Rows, each with the band of its hidden value
(in the rows, 128 means zero)
[121 127 114 167 106 129 103 125 120 122 163 142 172 116 125 138 115  62
 124 121 124 127 131 129 125 136 158 130 138 125 135 146 176 137 170 145
 167 119 129 142 126]
BN
[130 135 111 160 108 140 121 124 126 124 157 128 165 114 132 139 144   1
 126 119 129 129 150 121 117 150 182 118 139 125 133 152 190 133 150 135
 109 117 135 141 146]
BN
[117 138 119 179 119 135 119 119 119 117 162 131 161 118 117 132 116   2
 149 115 126 126 141 124 126 143 160 150 139 123 136 139 183 135 170 135
 167 108 121 141 134]
BN
[159 121 111 125 105 115 124 124 128 151 148 120 120 116 120 138 134 143
 131 127 125 140 132 141 119 147 179 119 143 119 134 130 154 129 130 146
 145 122 131 128 140]
BN
[132 124 111 160 113 127 132 118 119 131 155 129 135 114 108 134  98 144
 145 123 129 137 123 146 130 139 158 155 150 111 135 127 171 137 178 149
  77 113 115 127 126]
BB
[114 129 111 178 104 136 112 124 122 115 158 140 182 112 129 138 122  22
 127 121 126 125 136 125 124 140 162 131 138 123 135 153 190 139 175 142
  98 117 131 143 128]
BN
[111 134  99 194 102 139 137 123 119 103 159 132 197 104 132 144 134   1
 128 122 127 135 154 131 121 158 190 133 144 111 133 163 220 141 192 140
 242 113 132 135 148]
BN
[130 137 134 143 138 158 105 122 111 135 162 138 133 131 102 134  86  78
 150 108 135 129 136 128 130 136 130 168 137 132 140  94 147 132 163 129
 112 101 107 136 130]
BB
[141 120 111 125 111 130 115 127 111 142 151 140 139 116 117 145  93 175
 118 123 129 146 132 155 126 144 150 154 145 119 139 102 169 134 170 147
 143 116 118 120 133]
BB
[124 132 121 163 109 122 103 125 125 123 158 136 170 119 130 137 133   4
 128 116 128 122 140 117 121 141 165 120 134 131 135 150 174 132 151 137
  94 120 134 151 133]
BN
[137 111 109 140  97 116 109 127 115 140 143 142 151 112 122 141  96 202
 112 130 129 140 115 153 127 136 147 139 141 115 138 126 160 136 172 159
 182 124 126 128 119]
BN
[138 139 120 158 129 118 142 115 122 133 159 117 122 118 104 134 112  53
 163 116 132 138 144 134 126 151 165 158 146 115 135 114 169 131 155 130
 152 101 111 127 146]
BB
[134 126 117 161 111 107 122 118 123 134 155 128 131 118 108 130 104 135
 148 124 127 132 120 138 129 134 151 145 145 116 135 131 156 135 167 147
 130 114 118 133 123]
BB
[129 128 111 175 106 144 132 116 127 124 156 122 143 111 116 129 127  73
 150 126 126 131 128 132 126 140 170 132 147 113 132 150 174 137 161 145
 107 115 124 137 131]
BB
[160 128 106 125 107 132 138 125 124 145 151 115 128 111 126 146 147  91
 127 124 130 146 152 143 114 162 194 118 145 115 134 130 181 129 135 139
 137 118 133 122 158]
BN
[154 126 108 127 107 129 126 126 122 145 150 124 135 114 126 144 136 104
 118 123 131 142 146 143 117 153 183 120 143 119 135 127 179 129 141 143
 133 121 131 127 150]
BB
[128 127 115 168 107 114 122 119 124 129 158 131 144 116 114 132 114  96
 148 123 125 130 125 135 127 136 159 141 143 119 134 138 162 136 164 144
 108 114 121 137 125]
BN
[158 123 105 134 100 123 138 121 128 146 148 115 125 109 121 141 138 142
 132 129 126 144 138 148 118 153 187 121 148 111 133 134 172 131 137 147
 135 120 131 123 147]
BN
[135 117 102 160  98 127 139 118 121 133 150 127 138 106 115 136 107 176
 137 133 128 142 119 155 127 140 167 143 152 104 134 140 177 139 173 157
  91 119 122 123 126]
BB
[127 132 102 195 106 152 160 112 126 119 159 114 143 104 111 135 125  55
 166 128 124 137 136 139 126 152 185 145 153  99 131 155 194 140 175 144
  73 108 119 128 137]
BB
[141 122 113 165  99  90 122 116 134 135 149 120 129 112 115 126 130 119
 151 130 124 126 118 131 125 133 165 119 146 114 132 155 153 135 145 152
  94 121 131 139 124]
BB

[128  98  65 160 132 152 129 146 121  90 111 155 123 109 132 105  88 100
  82  95]
Pp
[126 110  74 167 146 124 159 121  94 139 102 134 126 128 136  79 130 130
 105 106]
Mp
[144 143 159 137 167 115 109 137 118 152 136 120 145 105 120 176  66 152
 128  94]
Mp
[158 127 194 149 175 127  51 148 112 155 145 128 160 109 105 191  69 111
 138 108]
Pp
[154 153 219 115 147 106  84 140 108 194 148 114 162 117 104 157 104 142
 169 124]
Mp
[153 149 181 113 130  91 116  92  89 162 103 120 132 142 115  84 121 118
 162 131]
Mp
[139 121 165 148 135 132  66 142 135 120 133 142 160 101 105 156  75  89
 137 117]
Pp
[150 100  83 193 156 151 111 130  82 121 124 144 110 126 139 177  57 109
  74  72]
Pp
[148 124 105 191 156 107 128 110  69 167 106 124 136 143 127  81 126 128
 104 102]
Pp
[123  92  85 243 144 144 122 147 122  50 122 161 139 135 126 103 109  80
  96 112]
Pp
[155 136 185 153 161 110  73 136 108 158 124 132 151 112 110 128  57 115
 136  98]
Mp
[132 120  93 165 150 124 152 106  75 145 100 133 130 124 130  65 128 107
 111  97]
Mp
[144 129 146  97 155 137 126 138 106 148 128 128 118  74 130 167  70 148
 114  94]
Mp
[137  99  66 174 145 143 126 133 110 111 115 141 108 126 142 142  86 122
  78  90]
Pp
[145 133 132 150 176 120 166 102  58 158  99 123 126 135 134 105 124 149
 122  82]
Mp
[148 142 204 140 133 117  63 158 138 183 156 118 155 112 102 178 102 136
 154 129]
Mp
[178 148 184 159 171 121  50 148 112 188 156 112 156 124 104 220  52 133
 151 108]
Pp
[147 114  69 182 154 155 125 143 117 122 130 133 107 126 147 184  77 137
  80  84]
Pp
[148 133 170 112 112  80  95  87  84 142 102 121 129 153 104  48 133 107
 173 142]
Mp
[162 127 118 199 178 104 117 109  71 171 114 129 132 152 128  91  85 131
 116  98]
Pp
[159 107 149 183 179 128  75 129  86 132 119 144 148 131 118 156  57  91
 107 106]
Pp
[143 142 196 135 142 122  81 154 120 177 151 126 160  91 105 165 103 127
 157 111]
Mp
[144 121  99 181 173 104 130  91  82 142  95 128 131 158 127  51 132 108
 136  98]
Pp
[142 117 131 142 147 149  97 134 127 118 129 135 136 107 128 175  69 121
 103  96]
Pp
[159 127 127 172 177 133 141 133  80 158 128 128 107 123 137 168  74 171
  99  75]
Mp
[137 133 156 129 138 104  72 124 131 159 126 131 146 125 107 108 115 109
 154 134]
Mp
[134  94  61 167 151 153 133 133 104  94 117 147  93 122 148 150  97 114
  82  95]
Pp
[156 134 167 148 142 105  57 126 123 164 135 125 148 128 113 140  85 107
 151 123]
Pp
[146 154 190 125 154 116 101 151 130 185 148 119 155  97 105 164 107 141
 161 120]
Mp
[161 150 225 141 164 116  85 151 104 188 157 117 162 101 102 210  68 141
 157 108]
Mp
[149 130 105 171 163 107 130  91  68 172 102 122 130 163 124  66 132 102
 145  93]
Pp
[110 130 136 102 126 120 147 114  80 136  96 132 130  90 121  46 125 108
 149 119]
Mp
[137 103 109 164 160 159 118 130  97 110 118 143 119 123 135 160  69 118
  83  69]
Pp
[151 106  99 218 166 129 108 124  90 133 115 145 132 145 130 129  77 107
  89  81]
Pp
[144 134 168 139 164 134  99 140 128 133 136 137 154 105 113 178  69 122
 127 110]
Mp
[145 124 139 115 154 146 123 146 132  99 136 128 126  86 126 202  59 146
  99  95]
Mp
[155 127  94 188 178 126 154 125  86 149 120 129  95 125 145 166  71 152
  88  71]
Mp
[168 121 137 208 171 114  96 132  87 188 122 135 133 146 122 131  88 117
 102  99]
Pp
[139 112  86 165 145 133 156 129  84 139 107 136 114 119 136  87 127 131
 102 101]
Mp
[131 112  87 128 140 155 118 143 137  87 124 138 122  94 130 152  62 123
  98  97]
Mp
[124 122 127 116 133 136 124 146 137 101 126 133 130  88 125 150  85 128
 125 106]
Mp
[135 126 138 109 141 137 129 142 126 109 132 132 117  89 128 167  86 149
 111  98]
Mp
[129 129 110 155 158 123 177 115  83 151 105 129 132 129 128  81 145 134
 112  99]
Mp
[147 101  65 184 174 137 110 121  82 110 107 143  94 128 143 139  67 115
  72  72]
Pp
[161 161 199 126 154 111  97 146 112 206 148 107 153  94 104 171  87 171
 165 100]
Mp
[123 118  95 137 134 153 170 157 128 120 134 134 108  96 143 175  95 149
  93 100]
Mp
[177 146 147 177 204 105 147 101  51 218 113 106 139 142 123 134  88 165
 127  76]
Mp
[ 97  90  37 159 110 155 145 144 122  67 107 156  93 110 147 116 129  96
  70 109]
Pp
